Below is a small trained network, with its code and all its weights. Each question gives an input and a target symbol and asks what happens when units are switched off, that is, made to give their printed mean instead of their output.

import numpy as np


def w(rows, s, z=0):
    codes = np.array(rows[::2]) - 128.0
    scale = np.full(codes.shape[1], s)
    scale[-1] = z or s
    return codes * scale


def softmax(a):
    e = np.exp(a - a.max(-1, keepdims=True))
    return e / e.sum(-1, keepdims=True)


def log_softmax(a):
    a = a - a.max(-1, keepdims=True)
    return a - np.log(np.exp(a).sum(-1, keepdims=True))


def net(x, mask):
    ids = ['βηθμπτψ'.index(c) for c in x.split()]
    T = len(ids)
    res = E[ids] + P[:T]
    u = 0
    for l in range(3):
        r = res
        for j in range(3):
            rows = slice(4 * j, 4 * j + 4)
            q, k, v = (r @ M[l][rows].T for M in (Q, K, V))
            z = softmax(np.where(np.tri(T) > 0, q @ k.T / 4**0.5, -1e9)) @ v
            o = O[l][rows]
            res = res + np.where(mask[u + j], z, o[:, -1]) @ o[:, :-1]
        u += 3
    return log_softmax(res[-1] @ U[:, :-1].T + U[:, -1])


Q, K, V, O = {}, {}, {}, {}
E = w([
[126,111,103,2,144,181],'β',
[159,140,97,129,91,108],'η',
[154,131,164,119,171,96],'θ',
[133,172,108,114,125,91],'μ',
[153,113,166,137,137,155],'π',
[134,144,84,142,117,148],'τ',
[136,118,125,143,191,150],'ψ',
],0.016)
P = w([
[94,127,135,113,104,126],'0',
[150,189,133,110,142,142],'1',
[179,106,108,99,125,118],'2',
[33,161,167,137,123,138],'3',
[53,184,150,68,119,152],'4',
[119,51,117,170,106,85],'5',
[182,236,124,99,163,154],'6',
[67,1,109,107,80,80],'7',
[37,166,203,134,99,127],'8',
[185,45,123,96,129,80],'9',
],0.0067)
Q[0] = w([
[126,114,101,143,136,128],'L0H1',
[136,143,113,143,90,159],'L0H1',
[120,143,118,128,138,110],'L0H1',
[142,141,142,118,112,121],'L0H1',
[98,135,89,129,141,147],'L0H2',
[142,147,121,132,139,131],'L0H2',
[145,129,138,153,143,87],'L0H2',
[123,102,110,116,165,140],'L0H2',
[96,134,153,254,107,78],'L0H3',
[217,81,94,133,135,95],'L0H3',
[148,206,127,111,156,156],'L0H3',
[69,87,126,112,94,106],'L0H3',
],0.047)
K[0] = w([
[110,102,104,131,132,109],'L0H1',
[126,112,110,89,127,146],'L0H1',
[144,149,115,129,130,110],'L0H1',
[130,132,152,113,116,119],'L0H1',
[111,150,112,97,115,167],'L0H2',
[133,145,114,136,145,126],'L0H2',
[170,119,117,144,145,127],'L0H2',
[126,130,140,89,157,141],'L0H2',
[112,253,182,200,143,157],'L0H3',
[40,86,146,160,108,104],'L0H3',
[116,113,124,54,137,161],'L0H3',
[192,114,115,179,144,112],'L0H3',
],0.046)
V[0] = w([
[167,112,127,103,121,107],'L0H1',
[165,96,93,185,69,125],'L0H1',
[89,124,125,211,136,145],'L0H1',
[215,58,112,127,140,47],'L0H1',
[149,52,147,74,140,144],'L0H2',
[214,137,86,126,151,97],'L0H2',
[167,92,84,161,141,119],'L0H2',
[120,101,71,86,63,108],'L0H2',
[138,80,209,149,214,180],'L0H3',
[155,186,251,77,17,63],'L0H3',
[154,90,206,65,222,11],'L0H3',
[83,170,59,144,242,28],'L0H3',
],0.011)
O[0] = w([
[112,128,109,140,123,133,135],'L0H1',
[102,163,140,116,145,94,42],'L0H1',
[130,163,192,102,139,121,76],'L0H1',
[88,194,147,152,116,146,86],'L0H1',
[122,146,109,121,167,188,253],'L0H2',
[68,133,127,146,122,136,151],'L0H2',
[87,140,147,110,111,115,99],'L0H2',
[134,171,68,128,167,129,113],'L0H2',
[122,198,139,111,106,195,216],'L0H3',
[54,50,77,135,112,145,37],'L0H3',
[180,122,76,161,78,186,174],'L0H3',
[248,116,74,112,154,133,51],'L0H3',
],0.013,0.0029)
Q[1] = w([
[164,109,139,69,108,160],'L1H1',
[88,112,148,143,109,117],'L1H1',
[108,155,126,127,207,122],'L1H1',
[163,120,124,88,121,164],'L1H1',
[130,136,171,208,125,197],'L1H2',
[128,173,117,81,6,136],'L1H2',
[120,112,100,41,106,80],'L1H2',
[134,96,169,157,172,126],'L1H2',
[101,71,151,155,210,151],'L1H3',
[181,62,158,120,140,99],'L1H3',
[153,97,129,143,152,129],'L1H3',
[158,174,138,178,125,117],'L1H3',
],0.017)
K[1] = w([
[111,159,82,101,156,107],'L1H1',
[128,150,112,186,118,86],'L1H1',
[118,86,159,178,189,166],'L1H1',
[123,149,117,78,164,156],'L1H1',
[135,131,187,195,62,188],'L1H2',
[63,158,62,7,78,167],'L1H2',
[93,97,73,42,185,115],'L1H2',
[154,100,134,214,111,74],'L1H2',
[140,169,121,107,180,158],'L1H3',
[102,80,103,38,142,133],'L1H3',
[138,114,120,85,118,154],'L1H3',
[145,120,173,72,75,124],'L1H3',
],0.015)
V[1] = w([
[143,130,165,212,134,125],'L1H1',
[129,143,108,129,134,128],'L1H1',
[125,161,107,116,112,130],'L1H1',
[114,113,131,125,136,128],'L1H1',
[146,157,163,203,111,138],'L1H2',
[144,106,134,42,119,112],'L1H2',
[141,111,135,59,125,117],'L1H2',
[134,136,140,156,121,135],'L1H2',
[131,110,122,9,102,126],'L1H3',
[120,146,144,158,166,130],'L1H3',
[150,117,170,116,58,102],'L1H3',
[114,144,127,143,199,153],'L1H3',
],0.011)
O[1] = w([
[255,138,97,92,137,140,5],'L1H1',
[101,156,138,162,128,141,162],'L1H1',
[97,152,112,174,148,127,189],'L1H1',
[132,101,146,124,80,122,108],'L1H1',
[151,86,135,41,30,136,153],'L1H2',
[115,141,152,243,142,129,133],'L1H2',
[117,140,148,225,138,135,142],'L1H2',
[133,115,133,96,98,127,145],'L1H2',
[43,121,153,163,65,216,169],'L1H3',
[136,150,113,88,164,101,163],'L1H3',
[59,69,112,128,174,92,28],'L1H3',
[165,197,135,103,95,137,255],'L1H3',
],0.0064,0.0028)
Q[2] = w([
[122,119,125,131,106,122],'L2H1',
[163,45,78,199,152,181],'L2H1',
[101,176,204,60,138,178],'L2H1',
[83,79,105,137,143,139],'L2H1',
[106,157,218,143,169,53],'L2H2',
[124,96,111,115,153,148],'L2H2',
[158,109,134,137,105,166],'L2H2',
[101,134,118,129,94,128],'L2H2',
[23,100,119,148,117,155],'L2H3',
[123,99,213,134,171,141],'L2H3',
[129,166,140,163,182,172],'L2H3',
[125,83,65,188,148,254],'L2H3',
],0.019)
K[2] = w([
[131,124,128,123,90,120],'L2H1',
[128,187,38,151,84,43],'L2H1',
[103,117,160,153,211,211],'L2H1',
[89,140,99,165,91,86],'L2H1',
[125,182,62,158,46,27],'L2H2',
[142,114,124,166,149,155],'L2H2',
[107,93,108,89,158,155],'L2H2',
[127,101,156,122,112,137],'L2H2',
[17,148,136,135,100,174],'L2H3',
[89,121,204,121,138,128],'L2H3',
[138,154,184,114,208,169],'L2H3',
[110,112,98,169,252,243],'L2H3',
],0.017)
V[2] = w([
[157,35,254,96,144,159],'L2H1',
[152,89,149,56,137,120],'L2H1',
[94,86,77,37,176,150],'L2H1',
[119,66,225,128,150,190],'L2H1',
[177,9,201,88,214,181],'L2H2',
[159,23,192,134,204,243],'L2H2',
[153,146,75,129,105,95],'L2H2',
[154,65,163,97,70,113],'L2H2',
[104,151,120,78,98,106],'L2H3',
[195,29,140,186,165,155],'L2H3',
[99,118,136,55,52,96],'L2H3',
[136,163,35,121,141,55],'L2H3',
],0.0071)
O[2] = w([
[76,238,97,158,136,89,71],'L2H1',
[99,184,117,80,106,96,42],'L2H1',
[94,124,121,137,46,146,145],'L2H1',
[86,178,115,214,128,118,193],'L2H1',
[132,143,136,210,212,194,131],'L2H2',
[144,166,172,255,158,171,254],'L2H2',
[127,118,124,79,107,141,49],'L2H2',
[159,90,61,158,189,169,30],'L2H2',
[145,99,144,116,188,171,102],'L2H3',
[87,158,62,169,77,73,54],'L2H3',
[138,67,115,141,233,183,16],'L2H3',
[141,112,175,210,140,161,32],'L2H3',
],0.0072,0.0049)
U = w([
[111,120,180,159,72,164,2],'β',
[108,59,136,99,137,159,157],'η',
[129,116,28,111,69,203,94],'θ',
[132,86,115,228,128,108,107],'μ',
[2,142,125,135,139,232,210],'π',
[97,149,174,158,131,65,163],'τ',
[193,182,149,134,126,169,85],'ψ',
],0.0047,0.0028)

Each question gives the input, a string of symbols that net reads in full, and the target symbol t.
The units are the heads (4 rows each of Q, K, V and O). Each row of codes is followed by its name. A weight is (code - 128) times the scale printed after its matrix; where a second scale follows, it is the last column's (O and U).
mask holds one flag per head, layer by layer. A switched-off head (its flag False) gives its mean, the last column of its rows in O, instead of its output. The means were averaged over made-up inputs and are rounded, as every weight is.
A unit's drop is (log p(t) with every unit on - log p(t) with that unit switched off) / (log p(t) with every unit on - log p(t) with every unit switched off).
The circuit of an input: a set's keep is (log p(t) with only the set's units on - log p(t) with every unit switched off) / (log p(t) with every unit on - log p(t) with every unit switched off). Starting from all 9 units, units are removed one at a time, each time the one whose removal leaves the highest keep (on an exact tie, the one counted first), for as long as the keep stays at least 0.8.
circuit, biggest first: the units of the circuit, biggest drop first
unit that matters most: the unit with the biggest drop
which heads matter: for each layer, one digit per head in row order, 1 if its drop is at least 0.15 and else 0, layers parted by /
drop of u: that unit's drop, to one decimal
input η η π η ψ π τ, target ψ: circuit, biggest first -> [L0H3]
input μ μ η τ π ψ ψ τ ψ π, target τ: circuit, biggest first -> [L0H3 L2H1 L1H2 L0H2]
input β ψ μ η, target μ: which heads matter -> 100 / 010 / 100
input π π ψ π η, target ψ: which heads matter -> 001 / 000 / 000
input ψ π τ β θ, target η: circuit, biggest first -> [L1H2 L2H3 L2H2 L0H3]
input π μ β π μ ψ ψ ψ, target ψ: which heads matter -> 000 / 000 / 000
input τ π π ψ π π μ π ψ, target μ: circuit, biggest first -> [L0H3 L2H3 L1H2]
input τ μ ψ θ η, target ψ: which heads matter -> 011 / 000 / 000
input η θ η, target η: which heads matter -> 111 / 000 / 110
input τ μ ψ η τ π, target η: circuit, biggest first -> [L0H3 L2H1]
input β π θ μ, target τ: which heads matter -> 010 / 011 / 011
input η π τ π τ θ ψ, target τ: circuit, biggest first -> [L0H3 L2H1 L0H2]
input τ ψ π π, target ψ: which heads matter -> 001 / 000 / 000
input π θ η ψ τ θ ψ μ θ, target ψ: which heads matter -> 001 / 100 / 000
input μ ψ ψ π π η π η, target η: circuit, biggest first -> [L0H3 L2H3 L2H1 L0H2]
input π π π θ τ π, target θ: unit that matters most -> L0H3
input ψ π τ ψ μ, target τ: circuit, biggest first -> [L0H3 L2H1 L0H2]
input τ ψ θ μ τ ψ η, target τ: circuit, biggest first -> [L0H3 L2H1]
input μ μ η τ, target μ: which heads matter -> 001 / 011 / 001
input π ψ π ψ θ β τ β π ψ, target β: unit that matters most -> L0H2
input π π η θ τ η ψ, target τ: which heads matter -> 011 / 000 / 100
input η ψ τ, target η: which heads matter -> 111 / 000 / 110
input τ ψ θ τ τ, target θ: which heads matter -> 001 / 000 / 000
input π η μ μ, target η: drop of L0H1 -> 0.1
input π β β θ ψ π, target θ: drop of L1H2 -> 0.1
input ψ π μ τ τ π π ψ μ, target π: drop of L2H3 -> 0.2
input μ π π π π ψ, target π: drop of L0H3 -> 0.9
input β θ τ η, target μ: unit that matters most -> L1H2
